Here is a tiny trained network, its code and every weight. The questions are about switching its units off for an input and a class, where a switched-off unit gives its printed mean instead of its output.

import numpy as np


def w(rows, s, z=0):
    codes = np.array(rows[::2]) - 128.0
    scale = np.full(codes.shape[1], s)
    scale[-1] = z or s
    return codes * scale


def f(y):
    return y / 2 * (1 + np.tanh(0.7978845608 * (y + 0.044715 * y**3)))


def log_softmax(a):
    a = a - a.max(-1, keepdims=True)
    return a - np.log(np.exp(a).sum(-1, keepdims=True))


def net(x, mask):
    res = np.array(x, float).reshape(1, 6) / 4 @ E
    y = f(res @ A[0][:, :-1].T + A[0][:, -1])
    res = res + np.where(mask, y, B[0][:, -1]) @ B[0][:, :-1]
    return log_softmax(res[-1] @ U[:, :-1].T + U[:, -1])


A, B = {}, {}
E = w([
[115,118,131,131,121,132,124,142,133,135],'x0',
[122,134,128,130,128,128,124,137,139,125],'x1',
[124,178,143,172,139,64,66,155,10,162],'x2',
[183,75,31,183,124,160,46,137,123,81],'x3',
[126,164,188,103,60,200,78,106,92,66],'x4',
[145,117,162,54,112,85,24,94,179,172],'x5',
],0.012)
A[0] = w([
[153,84,166,78,98,92,100,189,137,145,52],'N1',
[111,71,129,153,88,153,143,107,212,114,47],'N2',
[98,214,121,161,124,50,45,213,11,169,80],'N3',
[160,95,61,120,140,155,43,118,134,110,141],'N4',
[97,165,115,53,144,45,207,157,137,170,152],'N5',
[148,90,125,75,75,189,163,172,181,102,103],'N6',
[117,134,85,85,125,189,173,78,212,115,85],'N7',
[206,77,103,137,180,34,176,145,176,141,25],'N8',
[55,185,194,53,139,149,200,94,117,163,148],'N9',
[196,139,118,33,91,85,20,70,173,190,78],'N10',
[201,82,1,138,152,162,52,146,137,99,140],'N11',
[97,114,104,187,145,161,186,156,89,99,86],'N12',
[186,85,152,64,92,39,59,58,135,157,35],'N13',
[82,121,98,96,112,116,75,123,181,217,40],'N14',
[102,161,100,148,132,164,130,112,138,167,4],'N15',
[145,175,197,108,19,203,99,118,96,41,53],'N16',
[146,124,29,164,181,44,181,159,176,214,61],'N17',
[42,162,169,100,154,108,185,111,136,128,132],'N18',
[79,167,52,107,171,76,161,172,221,198,71],'N19',
[99,133,183,124,87,198,79,101,104,81,16],'N20',
[130,106,104,65,180,156,172,94,192,99,92],'N21',
[181,90,142,195,76,116,211,146,104,101,66],'N22',
[157,42,79,153,149,25,151,153,118,158,43],'N23',
[115,156,115,132,116,215,202,151,64,103,56],'N24',
[59,155,145,104,103,87,153,139,114,157,106],'N25',
[160,157,85,141,139,177,196,140,103,133,75],'N26',
[188,73,76,221,67,135,71,186,125,64,88],'N27',
[93,178,197,105,131,160,152,127,128,147,162],'N28',
[108,170,105,210,130,135,173,157,92,96,59],'N29',
[102,72,66,166,39,133,97,145,109,135,154],'N30',
[118,101,58,139,152,149,101,140,107,75,170],'N31',
],0.0098,0.0034)
B[0] = w([
[108,148,125,178,160,125,137,161,125,130,157],'N1',
[102,126,99,152,140,99,111,83,106,129,170],'N2',
[112,55,57,154,203,95,128,1,47,125,250],'N3',
[177,169,179,148,126,131,166,133,152,182,198],'N4',
[192,194,152,136,97,144,107,124,121,150,202],'N5',
[116,93,69,171,170,103,137,79,37,135,184],'N6',
[91,76,49,184,187,100,149,55,73,149,193],'N7',
[151,111,114,72,80,144,3,164,104,90,187],'N8',
[179,198,148,135,114,133,145,109,158,203,215],'N9',
[67,154,156,164,195,94,147,198,163,93,240],'N10',
[164,164,179,134,89,162,219,99,130,211,225],'N11',
[96,130,170,168,162,105,113,154,175,120,175],'N12',
[67,132,135,170,172,92,158,179,148,99,211],'N13',
[91,112,148,131,117,106,148,162,130,112,176],'N14',
[112,152,116,116,117,119,139,114,145,93,122],'N15',
[163,85,133,64,40,195,38,154,91,36,219],'N16',
[142,107,101,77,75,177,85,173,123,64,218],'N17',
[170,169,155,123,133,120,200,131,122,163,187],'N18',
[154,120,118,103,113,162,94,138,106,103,197],'N19',
[140,122,98,65,65,156,70,164,114,76,182],'N20',
[135,90,93,176,162,77,117,86,90,132,183],'N21',
[91,136,152,142,171,105,131,178,123,125,159],'N22',
[161,138,103,92,68,177,84,129,116,76,189],'N23',
[64,128,159,130,146,133,130,176,167,87,177],'N24',
[130,130,161,148,103,143,148,90,155,170,167],'N25',
[101,143,106,125,170,115,135,166,162,110,159],'N26',
[147,144,164,96,125,101,164,119,112,176,209],'N27',
[183,160,176,139,115,167,132,119,127,162,181],'N28',
[69,135,124,158,169,66,131,167,154,105,174],'N29',
[134,177,155,133,95,129,162,106,133,157,171],'N30',
[171,175,170,114,110,124,174,156,153,204,174],'N31',
],0.0095,0.017)
U = w([
[173,152,171,137,107,134,158,100,142,182,181],'0',
[92,62,79,152,177,112,119,10,69,117,3],'1',
[149,99,125,111,67,157,75,151,115,56,253],'2',
[29,123,163,154,185,109,139,198,181,93,9],'3',
],0.014,0.0011)

Each question gives the input, the list of numbers given to net, and the class t.
The units are the neurons (one row each of A and B). Each row of codes is followed by its name. A weight is (code - 128) times the scale printed after its matrix; where a second scale follows, it is the last column's (A, B and U).
mask holds one flag per neuron, in row order. A switched-off neuron (its flag False) gives its mean, the last column of its row in B, instead of its output. The means were averaged over made-up inputs and are rounded, as every weight is.
A unit's drop is (log p(t) with every unit on - log p(t) with that unit switched off) / (log p(t) with every unit on - log p(t) with every unit switched off).
The circuit of an input: a set's keep is (log p(t) with only the set's units on - log p(t) with every unit switched off) / (log p(t) with every unit on - log p(t) with every unit switched off). Starting from the 12 units with the biggest drops (on a tie, the unit counted first), units are removed one at a time, each time the one whose removal leaves the highest keep (on an exact tie, the one counted first), for as long as the keep stays at least 0.8.
units of the circuit, in order: the units of the circuit, biggest drop first
unit that matters most: the unit with the biggest drop
k most important neurons: the k neurons with the biggest drops, biggest first
drop of u: that unit's drop, to one decimal
input [-7,1,2,5,-6,-1], class 2: units of the circuit, in order : N17
input [-1,4,0,6,5,-7], class 3: 3 most important neurons : N24, N29, N12
input [-7,-4,7,1,-8,7], class 2: 3 most important neurons : N17, N23, N8
input [8,2,-6,-5,1,-6], class 1: 3 most important neurons : N7, N6, N10
input [-2,-8,-6,-3,5,8], class 3: 2 most important neurons : N10, N3
input [3,5,0,-2,-3,-3], class 2: 3 most important neurons : N10, N13, N11
input [-7,-4,5,-6,7,5], class 2: 2 most important neurons : N16, N20
input [7,-8,3,8,7,-4], class 0: 2 most important neurons : N11, N27
input [5,-5,-2,-5,-2,7], class 3: 2 most important neurons : N10, N13
input [-1,1,-2,3,-1,-3], class 0: 3 most important neurons : N10, N3, N13
input [-6,-5,-1,5,-6,3], class 2: 4 most important neurons : N8, N17, N23, N9
input [-2,8,1,4,-4,2], class 0: 2 most important neurons : N11, N16
input [-5,3,6,2,-7,-3], class 2: 4 most important neurons : N17, N23, N8, N7
input [3,-3,7,-2,5,8], class 3: 3 most important neurons : N10, N13, N7
input [-7,-8,-1,6,-4,-8], class 3: unit that matters most : N29
input [-8,-1,7,2,3,6], class 1: drop of N11 : 0.0
input [0,2,6,8,7,8], class 0: drop of N11 : 1.0
input [-1,5,-5,6,6,-8], class 3: drop of N24 : 0.6
